Below is a small trained network, with its code and all its weights. Each question gives an input and a target symbol and asks what happens when units are switched off, that is, made to give their printed mean instead of their output.

import numpy as np


def w(rows, s, z=0):
    codes = np.array(rows[::2]) - 128.0
    scale = np.full(codes.shape[1], s)
    scale[-1] = z or s
    return codes * scale


def norm(h):
    return h / np.sqrt((h * h).mean(-1, keepdims=True) + 1e-5)


def f(y):
    return y / 2 * (1 + np.tanh(0.7978845608 * (y + 0.044715 * y**3)))


def softmax(a):
    e = np.exp(a - a.max(-1, keepdims=True))
    return e / e.sum(-1, keepdims=True)


def log_softmax(a):
    a = a - a.max(-1, keepdims=True)
    return a - np.log(np.exp(a).sum(-1, keepdims=True))


def net(x, mask):
    ids = ['βγδελξπσω'.index(c) for c in x.split()]
    T = len(ids)
    res = E[ids] + P[:T]
    u = 0
    for l in range(2):
        q, k, v = (norm(res) @ M[l].T for M in (Q, K, V))
        z = softmax(np.where(np.tri(T) > 0, q @ k.T / 2**0.5, -1e9)) @ v
        res = res + np.where(mask[u], z, O[l][:, -1]) @ O[l][:, :-1]
        u += 1
        y = f(norm(res) @ A[l][:, :-1].T + A[l][:, -1])
        res = res + np.where(mask[u : u + 8], y, B[l][:, -1]) @ B[l][:, :-1]
        u += 8
    return log_softmax(norm(res)[-1] @ U[:, :-1].T + U[:, -1])


Q, K, V, O, A, B = {}, {}, {}, {}, {}, {}
E = w([
[101,116,56,109,186,174,144,187],'β',
[152,89,202,252,225,91,149,126],'γ',
[107,134,122,153,145,197,221,143],'δ',
[167,105,195,210,110,93,153,79],'ε',
[126,143,110,179,146,77,143,134],'λ',
[142,112,159,49,123,178,165,132],'ξ',
[155,11,179,44,97,151,150,192],'π',
[161,74,174,75,76,64,58,115],'σ',
[119,137,103,63,159,127,43,129],'ω',
],0.014)
P = w([
[76,194,183,138,222,75,133,100],'0',
[160,208,174,156,238,44,137,113],'1',
[183,86,66,115,38,179,151,132],'2',
[117,180,193,155,181,83,132,138],'3',
[32,82,87,91,46,111,206,100],'4',
[128,172,207,149,139,128,102,142],'5',
[183,31,27,139,112,214,76,119],'6',
[131,162,232,145,143,99,123,161],'7',
[2,34,78,79,127,122,149,47],'8',
[155,152,239,144,125,115,124,166],'9',
[131,11,61,145,88,163,119,117],'10',
],0.0093)
Q[0] = w([
[33,177,148,41,221,7,207,86],'0.h0',
[20,7,157,139,59,139,117,110],'0.h0',
],0.012)
K[0] = w([
[250,170,138,160,133,186,85,199],'0.h0',
[180,49,84,125,183,178,142,49],'0.h0',
],0.015)
V[0] = w([
[135,172,149,118,107,218,147,1],'0.h0',
[140,105,117,189,121,72,124,112],'0.h0',
],0.0094)
O[0] = w([
[208,137,210,99,114,179,226,2,6],'0.h0',
[47,159,160,232,40,237,99,94,132],'0.h0',
],0.0056,0.002)
A[0] = w([
[116,211,92,170,182,125,172,132,131],'0.n0',
[147,75,48,55,4,106,99,88,157],'0.n1',
[142,2,112,83,47,129,153,157,254],'0.n2',
[133,74,110,214,128,97,174,117,183],'0.n3',
[117,252,233,124,96,113,143,233,126],'0.n4',
[138,183,174,157,194,101,115,143,101],'0.n5',
[97,212,158,132,211,166,85,190,107],'0.n6',
[107,139,46,80,82,119,113,71,100],'0.n7',
],0.0094,0.002)
B[0] = w([
[142,171,190,149,181,130,88,80,143],'0.n0',
[116,161,110,69,108,200,207,156,217],'0.n1',
[122,156,167,169,180,93,57,110,250],'0.n2',
[110,160,126,70,170,179,120,158,154],'0.n3',
[207,96,151,128,114,39,134,110,187],'0.n4',
[81,124,74,188,35,166,152,120,158],'0.n5',
[126,210,130,112,136,136,211,155,160],'0.n6',
[139,166,145,245,184,87,102,74,144],'0.n7',
],0.012,0.011)
Q[1] = w([
[183,123,157,83,189,177,2,82],'1.h0',
[243,162,88,129,97,212,83,179],'1.h0',
],0.021)
K[1] = w([
[63,100,113,97,171,124,86,52],'1.h0',
[5,123,157,99,124,59,192,101],'1.h0',
],0.026)
V[1] = w([
[132,181,122,78,84,103,65,79],'1.h0',
[132,143,4,137,141,136,162,89],'1.h0',
],0.018)
O[1] = w([
[78,97,28,34,30,89,98,50,156],'1.h0',
[183,148,101,18,42,227,157,253,2],'1.h0',
],0.0069,0.0082)
A[1] = w([
[39,92,78,130,12,231,107,137,120],'1.n0',
[71,38,13,102,54,83,94,44,87],'1.n1',
[53,141,180,195,87,176,96,151,65],'1.n2',
[120,138,39,14,99,78,152,162,6],'1.n3',
[131,76,126,81,198,178,143,99,127],'1.n4',
[147,87,105,49,175,89,155,4,164],'1.n5',
[127,188,79,196,157,70,147,133,109],'1.n6',
[82,53,182,173,104,122,144,45,208],'1.n7',
],0.012,0.0013)
B[1] = w([
[123,173,156,110,93,54,109,113,147],'1.n0',
[89,91,248,135,109,150,185,159,215],'1.n1',
[152,113,69,188,93,86,129,132,158],'1.n2',
[53,67,103,147,140,151,128,32,151],'1.n3',
[133,156,110,123,84,88,152,82,155],'1.n4',
[164,94,98,168,137,89,157,178,253],'1.n5',
[141,99,148,76,106,140,90,134,192],'1.n6',
[171,115,138,63,103,193,93,148,241],'1.n7',
],0.018,0.011)
U = w([
[122,129,104,77,178,198,138,203,182],'β',
[123,119,144,250,149,166,121,138,39],'γ',
[174,162,189,115,176,154,185,43,47],'δ',
[196,81,111,150,89,222,113,89,53],'ε',
[111,171,122,134,77,80,95,146,118],'λ',
[187,86,76,100,142,84,198,128,117],'ξ',
[111,81,139,110,242,107,59,130,117],'π',
[88,51,192,137,108,147,177,153,154],'σ',
[89,127,113,63,136,132,135,70,252],'ω',
],0.011,0.003)

Each question gives the input, a string of symbols that net reads in full, and the target symbol t.
The units are the heads (2 rows each of Q, K, V and O) and the neurons (one row each of A and B). Each row of codes is followed by its name. A weight is (code - 128) times the scale printed after its matrix; where a second scale follows, it is the last column's (O, A, B and U).
mask holds one flag per unit, layer by layer, with each layer's heads first. A switched-off unit (its flag False) gives its mean, the last column of its rows in O or B, instead of its output. The means were averaged over made-up inputs and are rounded, as every weight is.
A unit's drop is (log p(t) with every unit on - log p(t) with that unit switched off) / (log p(t) with every unit on - log p(t) with every unit switched off).
The circuit of an input: a set's keep is (log p(t) with only the set's units on - log p(t) with every unit switched off) / (log p(t) with every unit on - log p(t) with every unit switched off). Starting from the 12 units with the biggest drops (on a tie, the unit counted first), units are removed one at a time, each time the one whose removal leaves the highest keep (on an exact tie, the one counted first), for as long as the keep stays at least 0.8.
units of the circuit, in order: the units of the circuit, biggest drop first
most important unit: the unit with the biggest drop
top k neurons: the k neurons with the biggest drops, biggest first
top k neurons in layer l: the k neurons of layer l with the biggest drops, biggest first
input π π ξ δ, target δ: most important unit => 0.n0
input ε σ π π ω π λ π λ λ, target λ: top 2 neurons => 1.n1, 0.n6
input ξ σ ξ σ λ σ ξ, target λ: units of the circuit, in order => 0.h0, 1.n0
input σ π ω ξ, target ξ: top 3 neurons in layer 0 => 0.n2, 0.n4, 0.n1
input ξ σ λ ε λ σ π σ ω δ ω, target ω: top 2 neurons => 0.n1, 1.n3
input π λ ξ β σ, target ξ: top 3 neurons => 0.n2, 0.n1, 1.n5
input δ σ ω λ δ ω σ π ε π, target ε: units of the circuit, in order => 0.h0, 1.n1
input σ ξ σ ε ω ε λ γ β ξ σ, target β: units of the circuit, in order => 0.n2, 1.h0, 0.n1
input π σ ξ σ λ ξ σ, target λ: units of the circuit, in order => 0.n1, 0.h0, 1.n0
input γ δ ξ π ξ ε σ π γ π ξ, target γ: top 2 neurons => 0.n2, 0.n1
input β β γ σ ξ σ λ ξ σ ε, target ε: top 3 neurons => 0.n5, 1.n7, 0.n2
input σ σ ε σ σ δ, target δ: top 2 neurons => 0.n6, 0.n4
input δ δ σ γ, target γ: top 2 neurons => 0.n5, 0.n6
input γ π σ π ω σ σ σ ξ γ ξ, target ξ: most important unit => 0.h0
input π σ π σ σ σ ξ π β, target ξ: units of the circuit, in order => 0.h0, 1.n5
input ξ ε λ, target ξ: units of the circuit, in order => 0.h0, 1.n1
input ξ π β, target ξ: top 2 neurons => 0.n2, 1.n4
input ε ξ σ, target ε: top 2 neurons => 0.n1, 0.n2
input σ ω ε ξ ε β π δ γ π σ, target γ: top 2 neurons in layer 0 => 0.n2, 0.n1
input β π σ π σ π π σ β, target π: most important unit => 1.h0
input δ δ π ω ω π σ ξ π β ω, target π: top 2 neurons in layer 0 => 0.n2, 0.n7
input π ε ω σ ω, target ω: top 4 neurons => 0.n1, 0.n7, 1.n3, 0.n4
